What each symbol does to the items:
kede ^ moga
kede ! leka
kede $ beka
kede % fopi
kipa ^ mimo
kipa * nunu
kipa ! basa
kipa § kopo
kipa % vuma
vogi ^ magi
vogi * lafe
vogi ! nevu
vogi § kosi
vogi $ sete
gagu ^ rona
gagu ! fedo
gagu § beka
gagu $ mule
gagu % vaka
reka ^ rifo
reka ! rona
reka § ride
reka $ mula
reka % pizo
buto ^ vaka
buto * fedo
buto ! bega
buto § zovi
buto $ veso
buto % rige
dusa ^ faka
dusa * nipi
dusa ! faze
dusa $ tene
dusa % peri
nobi ^ faze
nobi * paso
nobi ! doza
nobi $ loge
nobi % pipa
zime ^ paso
zime * moga
zime ! fopi
zime $ gila
zime % doza
mufa ^ laba
mufa * mimo
mufa ! vuma
mufa § dira
mufa % keda
toza ^ subi
toza * laba
toza ! keda
toza § velo
nede ^ boto
nede * dumu
nede ! gase
nede $ fasi
keda ^ toza
keda * mufa
keda ! luzo
keda § rodu
rodu ^ velo
rodu * dira
rodu ! magi
rodu § pesi
rodu $ keda
bika ^ pizo
bika * rona
bika ! vaka
bika § gila
bika $ lado
bika % suru
basa ^ kipa
basa * lado
basa ! peno
basa § suru
basa % vubo
rona ^ reka
rona ! gagu
rona § tufe
rona $ buzi
rona % bika
vubo ^ vuma
vubo * basa
vubo ! dara
vubo § lafe
vubo % sete
pizo ^ bega
pizo * reka
pizo ! bika
pizo § fidi
pizo $ nunu
pizo % kopo
zini ^ fida
zini * rige
zini ! dira
zini § guna
zini $ laba
zini % velo
kane ^ talu
kane ! moga
kane $ ride
kane % paso
vaka ^ bika
vaka * gagu
vaka ! buto
vaka § raze
vaka $ zilu
vaka % bagi
taze ^ guna
taze * sagu
taze ! keka
taze § medi
taze $ dira
taze % pesi
sete ^ luzo
sete * vubo
sete ! subi
sete § vogi
faka ^ doza
faka * fopi
faka ! dusa
faka $ fova
faka % dumu
kopo ^ kago
kopo * pizo
kopo ! suru
kopo § loge
kopo $ kipa
kopo % toru
pesi ^ tula
pesi * taze
pesi ! pedu
pesi § lepi
pesi $ rodu
refe ^ loge
refe * gila
refe ! fova
refe § doza
refe $ suru
refe % rumo
peno ^ basa
peno * zilu
peno ! rupa
peno § bagi
peno % dara
velo ^ nevu
velo * zini
velo ! rodu
velo § tula
velo $ toza
fopi ^ zime
fopi * kede
fopi ! nipi
fopi $ raze
fopi % faka
nipi ^ fopi
nipi * leka
nipi ! kipu
nipi $ zovi
nipi % dusa
regi ^ lova
regi ! mula
regi § rifo
regi % keno
keka ^ taze
keka * loge
keka ! rumo
keka § pipa
keka $ toru
keka % pedu
lova ^ mule
lova ! regi
lova § fedo
lova % veso
lafe ^ toru
lafe * suru
lafe ! fida
lafe § rumo
lafe $ vubo
lafe % vogi
buzi ^ mula
buzi ! mule
buzi § rona
buzi % lado
lepi ^ gase
lepi * medi
lepi ! tora
lepi $ pesi
luzo ^ keda
luzo * vuma
luzo ! sete
luzo § magi
paso ^ kipu
paso * kane
paso ! zime
paso $ fidi
paso % nobi
mule ^ buzi
mule ! lova
mule § gagu
mule % zilu
viku ^ zovi
viku * dini
viku ! fidi
viku § kipu
viku $ bega
viku % sagu
dumu ^ melu
dumu * faka
dumu ! peri
dumu $ gebo
dumu % nede
medi ^ peri
medi * faze
medi ! pipa
medi $ taze
medi % lepi
suru ^ kopo
suru * bika
suru ! bagi
suru § refe
suru $ basa
suru % lafe
rige ^ bagi
rige * buto
rige ! kago
rige § tene
rige $ rupa
rige % zini
pipa ^ medi
pipa * nobi
pipa ! melu
pipa $ keka
pipa % tora
ride ^ dini
ride ! tufe
ride § kane
ride $ reka
ride % fidi
bega ^ buto
bega * rifo
bega ! pizo
bega § viku
bega $ keno
bega % kago
bagi ^ suru
bagi * vaka
bagi ! rige
bagi § fova
bagi $ peno
bagi % fida
tufe ^ ride
tufe ! beka
tufe § moga
tufe $ rona
tufe % gila
fasi ^ kosi
fasi * gebo
fasi ! tula
fasi § nede
fasi $ nevu
subi ^ sete
subi * dara
subi ! toza
subi § nevu
loge ^ sagu
loge * fidi
loge ! refe
loge § nobi
loge $ kopo
loge % keka
mula ^ regi
mula ! buzi
mula § reka
mula % nunu
toru ^ dira
toru * kopo
toru ! lafe
toru § keka
toru $ vuma
toru % magi
rifo ^ fedo
rifo ! reka
rifo § dini
rifo $ regi
rifo % bega
talu ^ leka
talu ! kane
talu $ dini
talu % kipu
fedo ^ gagu
fedo ! rifo
fedo § mifi
fedo $ lova
fedo % buto
boto ^ tora
boto * melu
boto ! nede
boto $ kosi
magi ^ rodu
magi * toru
magi ! vogi
magi § pedu
magi $ luzo
laba ^ dara
laba * rupa
laba ! mufa
laba § zini
laba % toza
veso ^ zilu
veso * lova
veso ! keno
veso § buto
veso % rupa
kago ^ rige
kago * bega
kago ! kopo
kago § sagu
kago $ mimo
kago % dira
leka ^ kede
leka ! talu
leka $ mifi
leka % nipi
guna ^ gebo
guna * tene
guna ! taze
guna § peri
guna $ zini
guna % tula
gase ^ nede
gase * peri
gase ! lepi
gase $ tula
raze ^ gila
raze * beka
raze ! zovi
raze § fopi
raze $ vaka
raze % fova
dini ^ mifi
dini ! ride
dini § talu
dini $ rifo
dini % viku
pedu ^ pesi
pedu * keka
pedu ! kosi
pedu § tora
pedu $ magi
beka ^ tufe
beka ! mifi
beka § kede
beka $ gagu
beka % raze
nevu ^ vogi
nevu * fida
nevu ! velo
nevu § fasi
nevu $ subi
zilu ^ lado
zilu * mule
zilu ! veso
zilu § vaka
zilu % peno
tora ^ lepi
tora * pipa
tora ! boto
tora $ pedu
dira ^ zini
dira * kago
dira ! toru
dira § taze
dira $ mufa
dira % rodu
keno ^ veso
keno * regi
keno ! nunu
keno § bega
keno % mimo
fida ^ lafe
fida * bagi
fida ! zini
fida § gebo
fida $ dara
fida % nevu
gebo ^ rumo
gebo * fova
gebo ! guna
gebo § dumu
gebo $ fida
gebo % fasi
mifi ^ beka
mifi ! dini
mifi § leka
mifi $ fedo
mifi % zovi
melu ^ pipa
melu * doza
melu ! dumu
melu $ rumo
melu % boto
mimo ^ rupa
mimo * keno
mimo ! kipa
mimo § kago
mimo % mufa
kipu ^ nipi
kipu * talu
kipu ! paso
kipu $ viku
kipu % faze
fova ^ refe
fova * raze
fova ! tene
fova § faka
fova $ bagi
fova % gebo
moga ^ kane
moga ! kede
moga $ tufe
moga % zime
faze ^ dusa
faze * kipu
faze ! nobi
faze $ sagu
faze % medi
rumo ^ keka
rumo * refe
rumo ! gebo
rumo § melu
rumo $ lafe
rumo % kosi
sagu ^ tene
sagu * viku
sagu ! loge
sagu § faze
sagu $ kago
sagu % taze
zovi ^ raze
zovi * mifi
zovi ! viku
zovi § nipi
zovi $ buto
zovi % tene
tula ^ fasi
tula * guna
tula ! pesi
tula § gase
tula $ velo
kosi ^ pedu
kosi * rumo
kosi ! fasi
kosi § boto
kosi $ vogi
dara ^ vubo
dara * peno
dara ! laba
dara § fida
dara % subi
tene ^ fova
tene * zovi
tene ! sagu
tene § dusa
tene $ rige
tene % guna
rupa ^ peno
rupa * veso
rupa ! mimo
rupa § rige
rupa % laba
gila ^ fidi
gila * tufe
gila ! raze
gila § zime
gila $ bika
gila % refe
lado ^ nunu
lado * buzi
lado ! zilu
lado § bika
lado % basa
nunu ^ keno
nunu * mula
nunu ! lado
nunu § pizo
nunu % kipa
vuma ^ mufa
vuma * kipa
vuma ! vubo
vuma § toru
vuma % luzo
doza ^ nobi
doza * zime
doza ! faka
doza $ refe
doza % melu
peri ^ dumu
peri * dusa
peri ! medi
peri $ guna
peri % gase
fidi ^ viku
fidi * ride
fidi ! gila
fidi § paso
fidi $ pizo
fidi % loge

The rows follow the links: the fewer symbols apart two items are, the more alike their rows tend to be.

Each row is also shifted at random along 5 hidden directions that mean nothing.

Some items, each with a row of numbers:
dara
[ 26  27   8 -24   7  -6 -15   6 -25 -11 -46  17 -32 -22  -4  13  -6   9   3  22 -91  24  -7 -28  13  -2  -2   4 -30  29  24 -13  48  32  86  13  -1 -38  33  -9  34 -20  60  -1 -12]
suru
[ 26   7  31 -29  33 -25  15  -5   9 -30  -5   4  21  -4  -4  28  10   0  26   4  13  -4   3  26  21  27  28 -31 -20 -24  43  13  -2  15  67  25 -25  -5  -8  18  44 -20  36   4  -9]
mule
[ -6   7  37   3 -26   3  -5   0  -2   3  35 -20  -3  11  -8 -13   3  12  -2  -7 -16 -20 -10 -15  24 -18 -49  17 -24  18  20 -46 -25  19 -10   4 -12  -6 -50 -21   3  19  -9 -11   4]
tula
[-43   8 -33   0   0  22   1   7 -23  -7  19  28  -6  -7 -23  35  -4  20  -5   9  17  25   8 -14  -4 -15  -2  -2  25   7 -10   7  30 -13  17  -5  29 -31  28   6 -39   6   3  12  15]
loge
[-58  -9 -23  30  11  25 -12  24 -22 -12 -58   9  -5 -38 -10 -34  -7 -30  -2  -4 -55 -46  25  58 -17 -24  -2  19 -21  -8 -35 -12  17 -26  35   6  43   0 -12 -48  -9 -23  43 -24 -32]
dira
[-36 -20 -46  15  47  15  20  -1 -14 -22 -72  28 -29 -36 -35  12   3  21  -8 -23 -70   1  23  28  -8 -19  -7  -4  -3   7  -4   5  59 -16  67 -10  29 -15  61 -13 -20 -25  61 -15   4]
peno
[-48   4  -1  31 -23  -1  -5 -22 -30  14  35 -26   7   9  -7  -3   0  43  -7 -17  27   1 -10 -16  12  -9 -41  -4   8  13  26 -36 -18  30 -20  -8   7 -25 -11   6 -30  16  -3  -7  23]
leka
[ -3   1  23 -14 -23  31 -15  17  23   0  19  -7 -15  16 -14  -5  -1 -23  -3   1   3 -17   2  -2  -3 -12 -32  25  -2  15 -16 -35 -22 -29 -33   9 -12  20 -29 -18  -3  26 -33   0   4]
keda
[-21 -29 -40  40   3  -9  -3 -22 -25  37 -31 -18  -5   2  24 -37  -5  30 -35 -21 -22  18  -5  12 -14  15  -3  -6  29  10 -14  17  10  21 -29 -28  31 -11  26  -8 -25  -9   3 -11  10]
faze
[ 58 -21  -8  -3  -3 -14  -3 -15  39  40   5 -15  14  34  50 -24   2 -20 -16  -5  71  24 -18   0 -27  43  37 -12  48 -15 -32  50 -42 -15 -98 -27 -13  49   8  34  -6  13 -74  25  15]
nede
[-53  12 -19  -7   1  34 -24   8 -24 -12 -10 -10   7  -4 -10  26   5  -1  -6  -2  43   8  16  31 -20  23   4 -27  34  -4  -8 -21   8 -13  22  23  17 -17  21  13 -24  -5  14   4  18]
beka
[ 12   5  34  -3  -5  36 -47  10  -1  25 -46  -8 -19   4  17 -70  -3 -22   0   7 -33 -21  -8  54  -4  12 -20  41 -19  24 -10 -27 -48  -2 -12 -14 -17   8 -29 -26  30  21 -15   9 -28]
tene
[-21  14 -29   9  -3  33 -11   8 -20  11 -13  32 -32 -12 -20  -5 -12  15   4  14 -24  13  -5 -20 -15 -38 -14  40   6  24 -22  -4   6 -16  -6 -32   9 -23  33  -4 -30  22  -9  15   1]
tora
[-39 -19 -38  25  -5  11 -19   2 -18  18 -25 -31   9  -1  31 -31  -2  -7 -16 -10  23   0   1  32 -34  23  27 -12  36 -12 -41  18  -1  -7 -45  -5  24   9  25   6 -12 -14  -8  -9  -5]
bika
[ 31  12  -8  11  17 -34  10 -23  -5   1 -12  -5   7 -14  12 -17   2  27  48  -5   5   2 -23 -30  -8 -16  36  14 -25 -13  27  28 -24  29 -16 -29 -39   7  47  48  27  -7   8   1 -17]
nunu
[ -5   5 -28  35  31 -26  10 -19 -16  -9 -71   7  -8 -38  -9 -11  -1  10   5 -32 -57 -25  11  -1 -12 -34 -13  -2 -40  -4  16 -14  34  12  49  -3  11   8  41  -4 -14 -37  71 -18  -5]
mimo
[ 65 -23  29 -10  33 -35  21 -28  37  19 -16   4  14  24  19   9  11 -10 -45 -21  20  11  12  36  24  51 -11 -50  12  -9  27  20   2   7  35   8   7  20 -35 -10  -5 -12   2  19  25]
mifi
[ 66   4  36 -20  17  10 -23  -2  33  28 -46  19 -15  11  19 -44   0 -31  -7   9 -10   3  -5  39  -3  21  -7  20  -8  12   0   6 -40 -12  -4 -22 -23  24 -18 -10  21  18 -25  32 -12]
buto
[ -9 -22  49 -18 -23  35   5  21  28 -10  44   3 -25  23 -36  -2   2   6 -13   6 -51 -18   0  10  43 -10 -56  30 -12  30   2 -35 -14 -14  -5   8  -9 -11 -67 -56  22  41 -26 -13  -3]
zini
[  2  -6 -35   0  15  10   6  -3 -18  -3 -32  22 -41 -15 -16   5  -4  43   9   7 -71  37 -12 -30  -6 -15   9  21   4  29  -1  21  36  12  19 -36  -2 -33  74  11   6   4  19   3  -1]
pesi
[ 24 -25  29 -32   6   8  -1  18  26  11  21  13  15  28  19   8   1 -36 -44  21  16  17  14  56  23  60  15 -31  34  -8 -21  31   4 -19  15  23  27   0 -67 -38  14   4 -28  14  -4]
mula
[  7 -17  19  27 -16 -22  12  -8  11  12  17 -22   6   6  13 -38  -2   0  -8 -16 -24 -29  -9 -12  13 -16 -25  17 -24   1   2 -15 -20  14 -36  -7  -2  20 -41 -23   4   3  -8 -22  -8]
melu
[-37  29 -49   8  11   2  -8  -3 -33 -24 -33  -1   6 -35  -6  29  -3  -1  31  -1  28   5   8 -21 -44 -18  36 -14   3 -22  -8   1  30  -4  19   8   2  -7  82  49 -18 -31  40   1   3]
veso
[ 14  10  13   2   6 -18  23 -24  13   0  23  11  -2   7 -24  32   2  22  -7 -19  18   9   2 -34  16 -17 -40 -13  -5   6  38 -19   5   9  17   0  -8  -2  -1  12 -35   7   2  11  33]
luzo
[-19 -25 -17  29 -22 -24  12  -9 -16  22  37 -30  19  12  33 -20  -5  23 -19  -2  -4   8 -16 -19  12  13  10  -8  19   3 -10  22   5  30 -47  -8  24 -10 -15  -6  -1  -4 -17 -20  -1]
gagu
[ -4  12  17   1  23   6   4 -22   7  -5 -11   3  -2  -4 -26   6  10  21  21 -21  23 -12   2  13   2  -9 -22   2 -17  -2  34 -22 -29   1  17  -5 -28   3   4  22  -8   8  11   9  14]
lado
[ 40   6  23   3 -11 -20 -19  -1 -13  14 -42 -16 -17 -11  32 -56  -9  -4   5   9 -90 -13 -20  -9   8  -4  -1  32 -45  21   7  -8  -5  38  11  -5 -14   1  -8 -21  58 -11  23 -16 -35]
ride
[ 61   9  40 -27 -10 -17  13  28  32 -16  10  26  -3  -5   4  -8 -10 -45  20  33 -50 -27   0 -21  18 -24  12  35 -48  -4  -7   8  -2 -12  12  14 -18  21 -44 -29  45  -4  -5  -2 -38]
pizo
[-43 -12 -28  41  16 -21  47 -19   0 -23  26   0  21 -19 -31  19   7  34  33 -35  32 -32   9 -23   0 -48  -6  -4 -18 -29  16   3   1  -8 -17 -10  -1  14  13  18 -36 -11  15 -22  11]
zilu
[-24   2  35   7 -39   0  -3  -5  -6   8  68 -28   8  19  -8  -5   1  26  -7  -5   9 -12 -12 -23  33 -11 -50   9 -10  17  25 -45 -31  25 -31   7  -5 -16 -57 -17  -4  25 -24 -13  13]

From each start, follow one symbol. Which item do you reach?
Answers are names.
start [-11  24  -4 -17   3  16 -25   2 -21   2  -3  12   3  -3   1  14  -3   4   8  23  37  26   1  16  -5  20  17  -7  19  -1   5  10  -8   3  25  -1   1 -32  10  18  -4   7   1  28   0]
$ -> fida
start [  7  -4  48 -34  -4   3  -8   1   1   1  33 -14  19  28   7  25   9  -5 -38  12  18  16   7  39  39  59 -16 -46  20   5  28 -11   1  18  50  39  13 -25 -64 -26  18   1   1   6  14]
! -> toza
start [  0  -6 -17   9  11   4  24   7  14  -3  12  40   0  -6 -17  17  -7  -9  -3   4   9  -1  12 -14  -2 -25   2  12   5 -10 -17  24  15 -32 -10 -14  20  10  -4  -8 -35   3 -12  10   5]
% -> taze
start [ -7  19   6   9 -21  -1 -12   9 -14   0  21  -4  11 -13  11 -28  -8  -6  38  18   6 -22 -13 -20  -5 -29  16  36 -28  -5  -5   1 -28   5 -31  -8 -14   3 -14   4  15   9 -11  -3 -31]
% -> refe
start [  4  21  -3  13 -21 -18  33 -12   3  -9  52  19 -11  -7 -36  35  -4  35  18  -8  -5   0  -8 -90  15 -64 -39  24 -24  16  27 -23  12  10 -13 -15 -15  -7  14  14 -34  13  -4  -1  22]
^ -> mule
start [ 43  13  36 -21 -12 -20  14  13  16 -20  25   5  -3  -4  -1  -5  -4  -3  42  20 -43 -19 -15 -41  21 -25   9  29 -47   2  20  -1 -13  16   3   3 -39   7 -17  -3  57   4   1  -7 -29]
$ -> buzi
start [  7 -20  25 -17  17  31  -7   6  14  -1 -29  11 -34   7 -21 -11   7  10 -20  -2 -62   8   3  43  22  19 -30  14   3  30   7 -13   0  -8  31  -5  -3 -16 -16 -34  22  20   4   0   0]
% -> zini
start [  0  25   5 -10   1   6 -23  16 -20 -11 -27  10   6 -25   9 -17  -7 -25  29  30 -18 -14   1  18  -8  -7  29  15 -29  -8  -6   2  -1   4  36  11  -2 -11  -4  -6  32 -16  27   0 -40]
! -> fova
start [-61  -1 -17  21  26  39 -29 -13 -39   0 -69 -17 -21 -20 -23 -29   6  39   7 -27 -26  -5   4  63 -10   5 -28   7  -1  18  17 -36 -14  13  38 -15  -2 -28  38   3  -4   5  44  -7   1]
§ -> fova
start [ 19   7  28   8 -11 -30   9 -15   5   3  35 -19  18  11   7  -8   2   6   8 -10  21 -21 -10 -18  20  -8 -15  -2 -27  -7  33 -17 -29  23 -17   5 -19  13 -35   3   8   3  -5  -5   5]
§ -> rona
start [ 32   6  54 -21  -6  18 -41  -2  18  31   4 -17  13  34  31 -49   4 -28  -7  19  51   0 -11  65   8  52  -4   5  13   2   5  -2 -76   1 -29  -6 -23   8 -67  -8  28  34 -53  32 -11]
! -> zovi
start [-28  33 -51   5  10 -11   3   4 -41 -27 -17  28   2 -42 -11  40 -10  13  39  22  -5  19   4 -39 -20 -28  44  -3  -7 -14   5  22  52   7  54  -1  10 -34  73  33 -10 -28  49   2 -11]
$ -> vogi
start [-54 -19  14  -3 -16  16  -5  17 -16 -17  36 -26  16   7  -2   9   5  12  -8  10  -9  -5   4  31  24  22   1 -17  11   0  -1  -8   6  13  14  34  21 -31 -43 -27  24   1   8 -27  -9]
^ -> magi
start [-25   0 -34  18 -20  18  10  11   2  -9   9   4 -16 -13 -20   2  -4  -4  11  -9  -5 -18   1 -49 -29 -56 -10  32  -4   2 -32 -15  13 -33 -53 -11   1  23  31   5 -32   9 -16 -12   7]
* -> talu
